Below is a small trained network, with its code and all its weights. Each question gives an input and a class and asks what happens when units are switched off, that is, made to give their printed mean instead of their output.

import numpy as np


def w(rows, s, z=0):
    codes = np.array(rows[::2]) - 128.0
    scale = np.full(codes.shape[1], s)
    scale[-1] = z or s
    return codes * scale


def norm(h):
    return h / np.sqrt((h * h).mean(-1, keepdims=True) + 1e-5)


def f(y):
    return y / 2 * (1 + np.tanh(0.7978845608 * (y + 0.044715 * y**3)))


def log_softmax(a):
    a = a - a.max(-1, keepdims=True)
    return a - np.log(np.exp(a).sum(-1, keepdims=True))


def net(x, mask):
    res = np.array(x, float).reshape(1, 4) / 4 @ E
    u = 0
    for l in range(2):
        y = f(norm(res) @ A[l][:, :-1].T + A[l][:, -1])
        res = res + np.where(mask[u : u + 16], y, B[l][:, -1]) @ B[l][:, :-1]
        u += 16
    return log_softmax(norm(res)[-1] @ U[:, :-1].T + U[:, -1])


A, B = {}, {}
E = w([
[130,190,2,166,125],'x0',
[95,115,167,229,39],'x1',
[126,85,110,144,143],'x2',
[78,124,73,3,75],'x3',
],0.0064)
A[0] = w([
[149,119,94,163,30,117],'L0N1',
[100,105,108,118,73,110],'L0N2',
[157,161,133,202,171,167],'L0N3',
[166,142,207,184,205,152],'L0N4',
[111,127,139,153,116,108],'L0N5',
[137,160,37,212,47,41],'L0N6',
[137,208,17,158,174,93],'L0N7',
[137,177,97,167,106,75],'L0N8',
[180,208,58,244,168,2],'L0N9',
[102,132,151,177,75,141],'L0N10',
[177,161,111,139,232,55],'L0N11',
[100,111,156,169,71,140],'L0N12',
[118,203,163,96,151,99],'L0N13',
[112,101,180,186,26,80],'L0N14',
[137,137,149,179,162,131],'L0N15',
[99,151,81,215,48,30],'L0N16',
],0.011,0.0049)
B[0] = w([
[96,160,182,114,106,191],'L0N1',
[128,156,157,88,99,159],'L0N2',
[122,98,119,154,99,223],'L0N3',
[122,229,115,134,152,237],'L0N4',
[129,125,116,143,103,135],'L0N5',
[104,201,123,104,196,223],'L0N6',
[188,105,83,164,73,253],'L0N7',
[116,116,126,153,144,156],'L0N8',
[80,2,118,91,138,242],'L0N9',
[144,99,168,141,131,197],'L0N10',
[136,141,124,203,159,189],'L0N11',
[135,101,139,119,96,198],'L0N12',
[136,94,121,147,156,137],'L0N13',
[167,67,94,138,101,230],'L0N14',
[142,151,121,179,84,173],'L0N15',
[91,167,134,111,195,207],'L0N16',
],0.02,0.0062)
A[1] = w([
[218,212,38,151,107,3],'L1N1',
[75,239,92,167,141,46],'L1N2',
[141,95,62,40,217,206],'L1N3',
[29,229,128,164,159,136],'L1N4',
[144,207,162,131,206,122],'L1N5',
[172,116,191,154,11,115],'L1N6',
[120,83,165,48,177,36],'L1N7',
[90,95,198,93,179,90],'L1N8',
[45,130,206,173,216,132],'L1N9',
[212,23,133,139,150,153],'L1N10',
[126,140,19,170,70,79],'L1N11',
[220,165,201,217,143,111],'L1N12',
[97,166,143,11,170,107],'L1N13',
[168,63,193,26,115,58],'L1N14',
[105,136,130,179,228,172],'L1N15',
[129,124,89,85,50,216],'L1N16',
],0.011,0.0031)
B[1] = w([
[140,54,117,45,95,225],'L1N1',
[140,175,189,141,162,197],'L1N2',
[160,183,174,166,71,252],'L1N3',
[114,152,164,88,237,237],'L1N4',
[149,193,150,113,162,193],'L1N5',
[74,140,90,93,32,235],'L1N6',
[144,113,158,173,78,181],'L1N7',
[139,91,80,171,118,182],'L1N8',
[125,129,31,15,132,229],'L1N9',
[85,176,162,193,192,254],'L1N10',
[199,178,124,105,131,240],'L1N11',
[21,188,84,169,112,206],'L1N12',
[110,138,114,251,147,240],'L1N13',
[168,110,222,55,150,228],'L1N14',
[120,35,181,62,119,234],'L1N15',
[157,114,70,72,178,216],'L1N16',
],0.017,0.0052)
U = w([
[86,222,140,106,225,252],'0',
[30,186,106,170,13,68],'1',
[143,87,46,231,160,148],'2',
[39,47,79,65,177,51],'3',
[196,166,200,210,91,114],'4',
[107,88,175,40,41,144],'5',
[252,149,59,73,94,68],'6',
],0.017,0.0029)

Each question gives the input, the list of numbers given to net, and the class t.
The units are the neurons (one row each of A and B). Each row of codes is followed by its name. A weight is (code - 128) times the scale printed after its matrix; where a second scale follows, it is the last column's (A, B and U).
mask holds one flag per neuron, layer by layer. A switched-off neuron (its flag False) gives its mean, the last column of its row in B, instead of its output. The means were averaged over made-up inputs and are rounded, as every weight is.
A unit's drop is (log p(t) with every unit on - log p(t) with that unit switched off) / (log p(t) with every unit on - log p(t) with every unit switched off).
The circuit of an input: a set's keep is (log p(t) with only the set's units on - log p(t) with every unit switched off) / (log p(t) with every unit on - log p(t) with every unit switched off). Starting from the 12 units with the biggest drops (on a tie, the unit counted first), units are removed one at a time, each time the one whose removal leaves the highest keep (on an exact tie, the one counted first), for as long as the keep stays at least 0.8.
circuit, biggest first: the units of the circuit, biggest drop first
most important unit: the unit with the biggest drop
k most important neurons: the k neurons with the biggest drops, biggest first
top k neurons in layer l: the k neurons of layer l with the biggest drops, biggest first
drop of u: that unit's drop, to one decimal
input [-7,1,-4,-6], class 1: circuit, biggest first -> (L1N12)
input [1,-4,7,0], class 2: 2 most important neurons -> (L0N4, L0N6)
input [0,8,-7,4], class 5: 4 most important neurons -> (L0N14, L0N4, L0N12, L1N14)
input [8,-4,-8,0], class 2: circuit, biggest first -> (L0N4, L1N9)
input [4,-1,-4,-2], class 2: top 2 neurons in layer 0 -> (L0N7, L0N9)
input [1,-3,7,8], class 6: 2 most important neurons -> (L0N16, L0N6)
input [-3,-4,-8,1], class 4: top 2 neurons in layer 0 -> (L0N4, L0N6)
input [-3,-1,-8,4], class 4: 2 most important neurons -> (L0N7, L0N4)
input [1,8,7,2], class 0: 2 most important neurons -> (L0N6, L0N16)
input [0,1,-1,6], class 5: 4 most important neurons -> (L0N4, L0N6, L0N16, L0N11)
input [1,6,-4,-1], class 3: top 2 neurons in layer 0 -> (L0N16, L0N14)
input [8,2,-3,0], class 3: 2 most important neurons -> (L0N9, L0N16)
input [-6,0,-7,2], class 4: top 4 neurons in layer 0 -> (L0N7, L0N15, L0N3, L0N1)
input [5,-1,0,-4], class 2: most important unit -> L0N7
input [6,3,2,-5], class 3: 3 most important neurons -> (L0N9, L0N6, L0N16)
input [7,0,-5,2], class 6: top 2 neurons in layer 0 -> (L0N7, L0N4)
input [5,1,4,-6], class 3: top 2 neurons in layer 1 -> (L1N15, L1N13)
input [1,8,3,-5], class 3: 3 most important neurons -> (L0N7, L0N16, L0N6)
input [3,-2,0,-6], class 2: 2 most important neurons -> (L0N9, L0N7)
input [6,-2,6,3], class 6: most important unit -> L0N7
input [2,4,-6,-8], class 3: 2 most important neurons -> (L0N9, L0N7)
input [-3,-2,2,6], class 4: top 2 neurons in layer 0 -> (L0N7, L0N4)
input [3,-5,-3,0], class 2: top 2 neurons in layer 0 -> (L0N11, L0N4)
input [4,-7,-7,0], class 2: top 3 neurons in layer 1 -> (L1N10, L1N14, L1N9)
input [4,-8,0,3], class 6: drop of L0N9 -> 0.1
input [-6,2,1,-3], class 1: drop of L1N12 -> 0.1
input [3,-7,-7,3], class 6: most important neuron -> (L0N9)
input [3,4,4,-6], class 3: drop of L0N9 -> 0.6
